Below is a small trained network, with its code and all its weights. Each question gives an input and a class and asks what happens when units are switched off, that is, made to give their printed mean instead of their output.

import numpy as np


def w(rows, s, z=0):
    codes = np.array(rows[::2]) - 128.0
    scale = np.full(codes.shape[1], s)
    scale[-1] = z or s
    return codes * scale


def f(y):
    return np.maximum(y, 0)


def log_softmax(a):
    a = a - a.max(-1, keepdims=True)
    return a - np.log(np.exp(a).sum(-1, keepdims=True))


def net(x, mask):
    res = np.array(x, float).reshape(1, 5) / 4 @ E
    y = f(res @ A[0][:, :-1].T + A[0][:, -1])
    res = res + np.where(mask, y, B[0][:, -1]) @ B[0][:, :-1]
    return log_softmax(res[-1] @ U[:, :-1].T + U[:, -1])


A, B = {}, {}
E = w([
[128,15,75],'x0',
[13,85,180],'x1',
[172,100,87],'x2',
[4,247,27],'x3',
[148,106,2],'x4',
],0.0061)
A[0] = w([
[53,187,51,253],'n0',
[130,2,222,171],'n1',
[68,119,27,205],'n2',
[212,23,231,234],'n3',
[56,99,6,217],'n4',
[68,243,69,229],'n5',
[60,218,230,221],'n6',
[146,15,227,163],'n7',
],0.0064,0.0038)
B[0] = w([
[3,90,188,234],'n0',
[44,2,246,229],'n1',
[19,33,137,207],'n2',
[197,21,193,255],'n3',
[46,10,103,220],'n4',
[5,155,225,235],'n5',
[74,226,169,220],'n6',
[97,5,231,224],'n7',
],0.0063,0.0074)
U = w([
[73,219,149,235],'0',
[246,88,106,184],'1',
[134,201,106,3],'2',
[186,119,22,179],'3',
[98,247,192,41],'4',
[183,225,15,2],'5',
[38,2,203,184],'6',
],0.0066,0.0063)

Each question gives the input, the list of numbers given to net, and the class t.
The units are the neurons (one row each of A and B). Each row of codes is followed by its name. A weight is (code - 128) times the scale printed after its matrix; where a second scale follows, it is the last column's (A, B and U).
mask holds one flag per neuron, in row order. A switched-off neuron (its flag False) gives its mean, the last column of its row in B, instead of its output. The means were averaged over made-up inputs and are rounded, as every weight is.
A unit's drop is (log p(t) with every unit on - log p(t) with that unit switched off) / (log p(t) with every unit on - log p(t) with every unit switched off).
The circuit of an input: a set's keep is (log p(t) with only the set's units on - log p(t) with every unit switched off) / (log p(t) with every unit on - log p(t) with every unit switched off). Starting from all 8 units, units are removed one at a time, each time the one whose removal leaves the highest keep (on an exact tie, the one counted first), for as long as the keep stays at least 0.8.
circuit, biggest first: the units of the circuit, biggest drop first
unit that matters most: the unit with the biggest drop
drop of u: that unit's drop, to one decimal
input [0,3,-7,7,-5], class 4: unit that matters most : n6
input [2,-6,3,1,6], class 3: circuit, biggest first : n1, n7
input [-5,-4,5,1,2], class 0: circuit, biggest first : n3, n1
input [1,-6,-7,6,-3], class 4: circuit, biggest first : n1, n7
input [-3,4,2,1,-8], class 4: circuit, biggest first : n6, n4, n2
input [-3,-3,-7,6,-2], class 4: circuit, biggest first : n6, n1
input [0,2,-1,7,-5], class 0: drop of n7 : 0.3
input [2,-3,1,-3,0], class 1: drop of n0 : 0.3
input [-3,-1,1,8,-4], class 0: circuit, biggest first : n1, n3
input [-1,-3,-4,6,0], class 0: drop of n6 : 0.2
input [5,-6,-8,7,-6], class 0: drop of n7 : 0.3
